Here is a tiny trained network, its code and every weight. The questions are about switching its units off for an input and a target symbol, where a switched-off unit gives its printed mean instead of its output.

import numpy as np


def w(rows, s, z=0):
    codes = np.array(rows[::2]) - 128.0
    scale = np.full(codes.shape[1], s)
    scale[-1] = z or s
    return codes * scale


def f(y):
    return y / 2 * (1 + np.tanh(0.7978845608 * (y + 0.044715 * y**3)))


def softmax(a):
    e = np.exp(a - a.max(-1, keepdims=True))
    return e / e.sum(-1, keepdims=True)


def log_softmax(a):
    a = a - a.max(-1, keepdims=True)
    return a - np.log(np.exp(a).sum(-1, keepdims=True))


def net(x, mask):
    ids = ['αβγξπτω'.index(c) for c in x.split()]
    T = len(ids)
    res = E[ids] + P[:T]
    r = res
    for j in range(3):
        rows = slice(2 * j, 2 * j + 2)
        q, k, v = (r @ M[0][rows].T for M in (Q, K, V))
        z = softmax(np.where(np.tri(T) > 0, q @ k.T / 2**0.5, -1e9)) @ v
        o = O[0][rows]
        res = res + np.where(mask[j], z, o[:, -1]) @ o[:, :-1]
    y = f(res @ A[0][:, :-1].T + A[0][:, -1])
    res = res + np.where(mask[3:19], y, B[0][:, -1]) @ B[0][:, :-1]
    return log_softmax(res[-1] @ U[:, :-1].T + U[:, -1])


Q, K, V, O, A, B = {}, {}, {}, {}, {}, {}
E = w([
[240,109,92],'α',
[6,122,160],'β',
[190,60,102],'γ',
[248,165,197],'ξ',
[117,204,159],'π',
[104,222,10],'τ',
[129,42,66],'ω',
],0.014)
P = w([
[58,252,76],'0',
[29,244,101],'1',
[78,220,124],'2',
[95,206,140],'3',
[97,193,149],'4',
[91,182,158],'5',
[77,173,167],'6',
[70,165,175],'7',
[49,159,186],'8',
[51,170,191],'9',
],0.0043)
Q[0] = w([
[127,180,5],'H0',
[105,177,171],'H0',
[167,61,221],'H1',
[135,148,192],'H1',
[106,174,86],'H2',
[132,97,196],'H2',
],0.029)
K[0] = w([
[135,252,96],'H0',
[80,97,226],'H0',
[154,252,43],'H1',
[91,170,101],'H1',
[120,228,91],'H2',
[97,64,153],'H2',
],0.023)
V[0] = w([
[114,29,29],'H0',
[52,95,168],'H0',
[209,123,70],'H1',
[178,210,143],'H1',
[8,129,127],'H2',
[78,66,144],'H2',
],0.012)
O[0] = w([
[135,247,76,97],'H0',
[70,118,84,77],'H0',
[96,191,57,98],'H1',
[33,94,128,119],'H1',
[241,153,254,240],'H2',
[184,124,81,3],'H2',
],0.0089,0.005)
A[0] = w([
[134,124,124,103],'N0',
[58,136,188,142],'N1',
[90,206,139,50],'N2',
[165,109,96,158],'N3',
[122,146,130,86],'N4',
[90,135,106,85],'N5',
[98,60,111,51],'N6',
[150,73,81,83],'N7',
[247,95,116,2],'N8',
[69,106,164,47],'N9',
[118,169,129,93],'N10',
[189,128,119,65],'N11',
[90,220,165,185],'N12',
[44,99,121,114],'N13',
[79,107,81,43],'N14',
[250,130,109,39],'N15',
],0.019,0.0063)
B[0] = w([
[129,127,114,122],'N0',
[75,130,2,203],'N1',
[37,208,136,185],'N2',
[154,38,87,141],'N3',
[123,115,99,130],'N4',
[94,80,139,134],'N5',
[128,125,37,143],'N6',
[60,179,169,140],'N7',
[219,189,94,156],'N8',
[137,199,208,166],'N9',
[85,111,110,156],'N10',
[117,93,181,146],'N11',
[216,96,151,251],'N12',
[233,69,173,161],'N13',
[79,211,153,142],'N14',
[21,66,112,185],'N15',
],0.027,0.014)
U = w([
[229,184,2,74],'α',
[207,82,170,238],'β',
[214,249,171,158],'γ',
[27,241,12,97],'ξ',
[115,99,73,1],'π',
[17,152,229,180],'τ',
[34,114,75,64],'ω',
],0.006,0.0045)

Each question gives the input, a string of symbols that net reads in full, and the target symbol t.
The units are the heads (2 rows each of Q, K, V and O) and the neurons (one row each of A and B). Each row of codes is followed by its name. A weight is (code - 128) times the scale printed after its matrix; where a second scale follows, it is the last column's (O, A, B and U).
mask holds one flag per unit, heads first, then neurons. A switched-off unit (its flag False) gives its mean, the last column of its rows in O or B, instead of its output. The means were averaged over made-up inputs and are rounded, as every weight is.
A unit's drop is (log p(t) with every unit on - log p(t) with that unit switched off) / (log p(t) with every unit on - log p(t) with every unit switched off).
The circuit of an input: a set's keep is (log p(t) with only the set's units on - log p(t) with every unit switched off) / (log p(t) with every unit on - log p(t) with every unit switched off). Starting from the 12 units with the biggest drops (on a tie, the unit counted first), units are removed one at a time, each time the one whose removal leaves the highest keep (on an exact tie, the one counted first), for as long as the keep stays at least 0.8.
circuit, biggest first: the units of the circuit, biggest drop first
unit that matters most: the unit with the biggest drop
k most important neurons: the k neurons with the biggest drops, biggest first
which heads matter: for each layer, one digit per head in row order, 1 if its drop is at least 0.15 and else 0, layers parted by /
input π α ω β ω τ ω ξ, target τ: which heads matter => 111
input α γ ω γ, target ξ: circuit, biggest first => [N12]
input ω β ω, target ω: 3 most important neurons => [N15; N13; N11]
input ω β γ, target ω: circuit, biggest first => [N15; H1]
input ω ξ π α π, target ξ: which heads matter => 000
input α τ α τ γ ω π α α ω, target τ: 3 most important neurons => [N14; N12; N1]
input α τ ω τ π ω τ γ π π, target ξ: which heads matter => 001
input τ τ α τ α τ ξ β, target α: which heads matter => 100
input ξ α α γ, target τ: 4 most important neurons => [N14; N12; N1; N13]
input τ ω τ π τ ω γ τ τ, target γ: circuit, biggest first => [N1; N15]
input β ω β β γ, target π: 2 most important neurons => [N15; N8]
input ω π α α ω, target τ: circuit, biggest first => [N1; N7; H2]
input τ β ω ω β τ β ω ω τ, target τ: circuit, biggest first => [H1; N15; N1; H0]
input ω γ τ ω β ω ω α, target ω: circuit, biggest first => [N15]
input β β β α, target π: 3 most important neurons => [N15; N8; N12]
input γ γ ω, target ξ: which heads matter => 111
input α α τ α, target τ: circuit, biggest first => [N1; N12]
input τ τ τ β π τ β, target ξ: which heads matter => 111
input τ τ τ β ω π, target α: 3 most important neurons => [N1; N2; N15]
input ω γ ω, target ω: unit that matters most => N3
